[[132 132 144 123 108 131 127 143]
 [128 121 121 120 131 111 132 140]
 [129 122 143 136 127 139 131 143]
 [111 133 118 118 141 130 123 132]
 [134 135 120 131 119 135 129 110]
 [130 108 131 126 130 124 146 126]
 [119 149 118 119 115 124 143 120]
 [148 157 121 119 145 132 129 124]
 [144 128 127 128 128 136 130 132]
 [130 148 129 136 130 129 127 130]
 [125 156 126 126 129 139 132 138]]
=>
[[148 157 121 119 145 132 129 124]
 [125 156 126 126 129 139 132 138]
 [119 149 118 119 115 124 143 120]
 [130 148 129 136 130 129 127 130]
 [134 135 120 131 119 135 129 110]
 [111 133 118 118 141 130 123 132]
 [132 132 144 123 108 131 127 143]
 [144 128 127 128 128 136 130 132]
 [129 122 143 136 127 139 131 143]
 [128 121 121 120 131 111 132 140]
 [130 108 131 126 130 124 146 126]]

[[111 137 138 138 138 138 121 115 140 140 135 141]
 [127 145 141 131 151 126 143 140 132 147 153 131]
 [144 116 119 119 111 117 130 139 116 115 113 117]
 [129 122 120 111 133 111 146 145 112 125 144 112]
 [130 109 116 119 104 123 109 120 119 104 103 119]
 [136 111 114 122 105 123 111 118 120 105 106 123]]
=>
[[127 145 141 131 151 126 143 140 132 147 153 131]
 [111 137 138 138 138 138 121 115 140 140 135 141]
 [129 122 120 111 133 111 146 145 112 125 144 112]
 [144 116 119 119 111 117 130 139 116 115 113 117]
 [136 111 114 122 105 123 111 118 120 105 106 123]
 [130 109 116 119 104 123 109 120 119 104 103 119]]

[[ 99 108 121 117]
 [100 109 121 118]
 [ 99 106 121 117]]
=>
[[100 109 121 118]
 [ 99 108 121 117]
 [ 99 106 121 117]]

[[133 145]
 [114 140]
 [ 99 114]
 [142 115]
 [121 107]]
=>
[[133 145]
 [114 140]
 [142 115]
 [ 99 114]
 [121 107]]

[[123 131 111]
 [105 108 127]
 [132 140 113]
 [138 141 144]
 [132 151 143]]
=>
[[132 151 143]
 [138 141 144]
 [132 140 113]
 [123 131 111]
 [105 108 127]]

[[120 122 129 121 138 142 120 119 121 123 122 129 138 121]
 [121 142 155 147 116 137 115 122 146 109 147 106 116 143]
 [123 110 111 107 150 140 129 122 108 137 107 147 151 109]
 [129 111 106 107 150 135 137 128 108 146 107 152 151 110]
 [131 118 113 115 143 131 137 131 116 143 115 146 144 117]
 [113 123 138 125 135 148 111 112 124 112 125 120 135 123]]
=>
[[121 142 155 147 116 137 115 122 146 109 147 106 116 143]
 [113 123 138 125 135 148 111 112 124 112 125 120 135 123]
 [120 122 129 121 138 142 120 119 121 123 122 129 138 121]
 [131 118 113 115 143 131 137 131 116 143 115 146 144 117]
 [129 111 106 107 150 135 137 128 108 146 107 152 151 110]
 [123 110 111 107 150 140 129 122 108 137 107 147 151 109]]
---
[[101 131]
 [140 109]
 [125 151]]
=>
[131 140]

[[129 118 127 129 130]
 [125 138 124 127 133]
 [123 156 128 130 131]]
=>
[130 127 128]

[[136 128 122 106 131]
 [149 129 133 122 127]
 [141 127 126 131 125]
 [140 125 122 134 125]]
=>
[131 122 126 125]

[[128 133 136 117 112]
 [129 119 123 154 116]
 [131 126 135 115 136]
 [125 132 137 140 142]]
=>
[112 154 135 132]

[[112 124 109]
 [132 106 101]
 [111 119 103]]
=>
[109 106 111]

[[112 114 122]
 [119 113 103]]
=>
[122 113]

[[158 124]
 [151 130]]
=>
[124 151]

[[105 137 118 148]
 [ 99 137 141 153]]
=>
[148 141]
---
[[135 128]
 [134 138]
 [130 117]
 [140 121]
 [103 130]]
=>
[128 134]

[[126 125 128]
 [123 109 130]
 [119 102 131]
 [131 134 128]]
=>
[128 109 119]

[[113 124 101]
 [145 144 111]
 [117 146 115]
 [151 118 100]
 [148 119 115]]
=>
[101 144 117]

[[154 123]
 [142 141]]
=>
[123 142]

[[130 119 156 116]
 [127 130 129 129]]
=>
[116 129]

[[140 149 118]
 [144 139 153]
 [117 110 106]]
=>
[118 139 117]

[[149 147 145 140]
 [151 147 146 146]
 [143 146 156 146]
 [146 149 153 147]
 [141 140 141 140]]
=>
[140 146 146 146]
---
[[131 125 121 138 128 121 128]
 [104 127 133 138 153 123 120]
 [113 148 121 136 133 125 123]
 [117 118 135 122 128 129 116]
 [134 134 129 119 111 136 129]
 [124 116 132 130 130 125 116]]
=>
[[104 127 133 138 153 123 120]
 [113 148 121 136 133 125 123]
 [117 118 135 122 128 129 116]
 [124 116 132 130 130 125 116]
 [131 125 121 138 128 121 128]
 [134 134 129 119 111 136 129]]

[[128 119 135]
 [123 116 131]
 [132 126 138]
 [129 136 136]
 [119 150 121]
 [116 129 130]
 [112 139 133]
 [118 133 131]]
=>
[[112 139 133]
 [116 129 130]
 [118 133 131]
 [119 150 121]
 [123 116 131]
 [128 119 135]
 [129 136 136]
 [132 126 138]]

[[130 101  99 142 141 144 138]
 [122 142 146 109 110 105 110]
 [132 128 130 122 123 122 120]]
=>
[[122 142 146 109 110 105 110]
 [130 101  99 142 141 144 138]
 [132 128 130 122 123 122 120]]

[[141 124 142 133 121 151 125 128 126 129]
 [137 126 129 125 121 103 126 129 135 123]
 [139 126 134 133 121 127 136 121 145 119]]
=>
[[137 126 129 125 121 103 126 129 135 123]
 [139 126 134 133 121 127 136 121 145 119]
 [141 124 142 133 121 151 125 128 126 129]]

[[114 137 115]
 [123 126 119]
 [137 121 119]
 [117 137 118]
 [145 126 123]
 [140 128 102]
 [128 125 104]
 [132 125 116]]
=>
[[114 137 115]
 [117 137 118]
 [123 126 119]
 [128 125 104]
 [132 125 116]
 [137 121 119]
 [140 128 102]
 [145 126 123]]

[[136 102 141]
 [122 133 148]
 [130 133 112]
 [125 133 147]]
=>
[[122 133 148]
 [125 133 147]
 [130 133 112]
 [136 102 141]]

[[153  99 109 124 137 120 117 126 118 113 130 121 137 117 144 134]
 [137 144 140 131 115 131 131 141 145 137 117 156 129 120 109 132]]
=>
[[137 144 140 131 115 131 131 141 145 137 117 156 129 120 109 132]
 [153  99 109 124 137 120 117 126 118 113 130 121 137 117 144 134]]
---
[[131 113 120 122 119 138 139 114 141 131]
 [131 128 114 125 131 128 133 128 124 121]
 [103 131 132 128 127 114 117 133 150 137]
 [122 144 123 129 135 129 120 114 119 108]
 [119 153 132 131 134 135 117 142 130 125]
 [131 122 108 115 126 126 107 126 139 147]]
=>
[[131 128 114 125 131 128 133 128 124 121]
 [122 144 123 129 135 129 120 114 119 108]
 [131 122 108 115 126 126 107 126 139 147]]

[[135 136 136 140 124 152]
 [151 125 142 138 129 138]
 [120 151 117 134 131 115]
 [123 130 137 129 138 154]
 [142 138 134 132 148 113]
 [139 138 139 136 144 142]]
=>
[[151 125 142 138 129 138]
 [123 130 137 129 138 154]
 [139 138 139 136 144 142]]

[[117 146]
 [129 108]
 [129 108]
 [130 112]
 [117 144]
 [116 145]
 [120 143]
 [112 147]
 [114 144]
 [127 107]
 [125 106]
 [128 109]]
=>
[[129 108]
 [130 112]
 [116 145]
 [112 147]
 [127 107]
 [128 109]]

[[129 122 118 119 131 123 129]
 [128 137 134 142 121 133 122]
 [107 143 129 147 136 111 133]
 [144 132 107 135 127 130 131]
 [132 122 119 119 126 128 130]
 [132 117 119 118 134 121 131]
 [132 118 120 120 140 119 127]
 [107 117 147 112 135 124 127]
 [140 118 137 125 126 116 103]
 [127 121 121 120 132 128 129]]
=>
[[128 137 134 142 121 133 122]
 [144 132 107 135 127 130 131]
 [132 117 119 118 134 121 131]
 [107 117 147 112 135 124 127]
 [127 121 121 120 132 128 129]]

[[128 125 126 128 116 124 118 137 121]
 [118 122 117 118 127 133 128 104 122]
 [129 126 128 129 117 123 119 139 130]
 [127 128 130 132 129 122 129 125 119]]
=>
[[118 122 117 118 127 133 128 104 122]
 [127 128 130 132 129 122 129 125 119]]

[[128 129 123 122 124 124 127 123 122 120 130 122 110 119 123]
 [133 133 120 121 120 121 119 121 121 129 129 128 129 152 121]
 [114 114 134 133 133 130 130 132 135 127 120 128 131 112 132]
 [124 125 130 130 131 132 130 132 128 116 123 118 127 140 131]]
=>
[[133 133 120 121 120 121 119 121 121 129 129 128 129 152 121]
 [124 125 130 130 131 132 130 132 128 116 123 118 127 140 131]]

[[145 104 110 111]
 [150 103 110 100]
 [139 108 114 114]
 [140 105 112 111]
 [103 156 149 151]
 [144 110 111 115]
 [149 106 110 111]
 [144 113 116 119]
 [107 157 149 150]
 [144 106 113 108]
 [128 126 127 130]]
=>
[[150 103 110 100]
 [140 105 112 111]
 [144 110 111 115]
 [144 113 116 119]
 [144 106 113 108]]
